Below are the code and all the weights of a small trained network. Each question names an input and a class and asks about switching units off, where a switched-off unit gives its printed mean instead of its output.

import numpy as np


def w(rows, s, z=0):
    codes = np.array(rows[::2]) - 128.0
    scale = np.full(codes.shape[1], s)
    scale[-1] = z or s
    return codes * scale


def f(y):
    return np.maximum(y, 0)


def log_softmax(a):
    a = a - a.max(-1, keepdims=True)
    return a - np.log(np.exp(a).sum(-1, keepdims=True))


def net(x, mask):
    res = np.array(x, float).reshape(1, 4) / 4 @ E
    y = f(res @ A[0][:, :-1].T + A[0][:, -1])
    res = res + np.where(mask, y, B[0][:, -1]) @ B[0][:, :-1]
    return log_softmax(res[-1] @ U[:, :-1].T + U[:, -1])


A, B = {}, {}
E = w([
[132,61,95,133,108,163,95,24,188],'x0',
[142,247,190,126,103,144,180,88,159],'x1',
[156,117,134,207,98,61,82,100,208],'x2',
[84,122,152,122,129,31,155,159,198],'x3',
],0.011)
A[0] = w([
[99,37,123,163,122,44,174,32,252,218],'neuron 1',
[149,196,160,123,138,200,115,153,87,178],'neuron 2',
[89,2,69,96,149,205,64,140,107,236],'neuron 3',
[97,70,90,142,159,28,105,180,77,247],'neuron 4',
[165,184,136,178,78,16,210,199,217,180],'neuron 5',
[186,169,179,71,121,233,171,73,25,151],'neuron 6',
[170,41,51,98,163,158,77,102,204,160],'neuron 7',
[185,186,237,198,73,99,65,46,128,255],'neuron 8',
],0.0078,0.0045)
B[0] = w([
[158,188,190,192,103,88,62,94,137,252],'neuron 1',
[87,114,127,195,162,182,188,111,106,192],'neuron 2',
[163,139,125,71,185,117,104,112,10,242],'neuron 3',
[133,134,121,91,181,25,87,105,157,225],'neuron 4',
[37,103,109,101,211,69,126,199,200,227],'neuron 5',
[136,203,79,219,98,232,196,142,94,222],'neuron 6',
[162,154,84,83,133,68,159,94,120,215],'neuron 7',
[95,187,189,209,102,105,161,115,140,222],'neuron 8',
],0.011,0.013)
U = w([
[80,60,98,25,232,74,59,189,124,179],'0',
[136,168,89,176,113,228,253,141,79,206],'1',
[63,185,213,232,116,102,99,103,253,125],'2',
[202,153,196,127,102,53,75,37,124,121],'3',
[166,52,115,99,50,163,108,191,203,4],'4',
],0.0062,0.0019)

Each question gives the input, the list of numbers given to net, and the class t.
The units are the neurons (one row each of A and B). Each row of codes is followed by its name. A weight is (code - 128) times the scale printed after its matrix; where a second scale follows, it is the last column's (A, B and U).
mask holds one flag per neuron, in row order. A switched-off neuron (its flag False) gives its mean, the last column of its row in B, instead of its output. The means were averaged over made-up inputs and are rounded, as every weight is.
A unit's drop is (log p(t) with every unit on - log p(t) with that unit switched off) / (log p(t) with every unit on - log p(t) with every unit switched off).
The circuit of an input: a set's keep is (log p(t) with only the set's units on - log p(t) with every unit switched off) / (log p(t) with every unit on - log p(t) with every unit switched off). Starting from all 8 units, units are removed one at a time, each time the one whose removal leaves the highest keep (on an exact tie, the one counted first), for as long as the keep stays at least 0.8.
units of the circuit, in order: the units of the circuit, biggest drop first
k most important neurons: the k neurons with the biggest drops, biggest first
drop when u is switched off: that unit's drop, to one decimal
input [-5,-2,1,-1], class 0: units of the circuit, in order -> neuron 1; neuron 6
input [-4,-3,4,7], class 0: units of the circuit, in order -> neuron 5
input [8,0,7,-1], class 3: 3 most important neurons -> neuron 7; neuron 5; neuron 6
input [3,-6,-1,5], class 3: 2 most important neurons -> neuron 1; neuron 5
input [-7,6,2,-4], class 1: 2 most important neurons -> neuron 6; neuron 1
input [8,-1,-1,-6], class 1: 2 most important neurons -> neuron 6; neuron 4
input [1,2,1,-3], class 1: 3 most important neurons -> neuron 1; neuron 4; neuron 5
input [2,7,1,-4], class 1: 2 most important neurons -> neuron 6; neuron 1
input [6,-4,-3,4], class 3: 2 most important neurons -> neuron 1; neuron 5
input [0,-2,-3,8], class 0: 2 most important neurons -> neuron 8; neuron 6
input [8,2,-6,2], class 1: 2 most important neurons -> neuron 4; neuron 6
input [7,0,0,3], class 3: drop when neuron 5 is switched off -> 0.1
input [8,-8,-1,4], class 3: drop when neuron 1 is switched off -> 1.2
input [7,8,-6,2], class 1: units of the circuit, in order -> neuron 6
input [8,-7,5,8], class 3: drop when neuron 1 is switched off -> 1.4
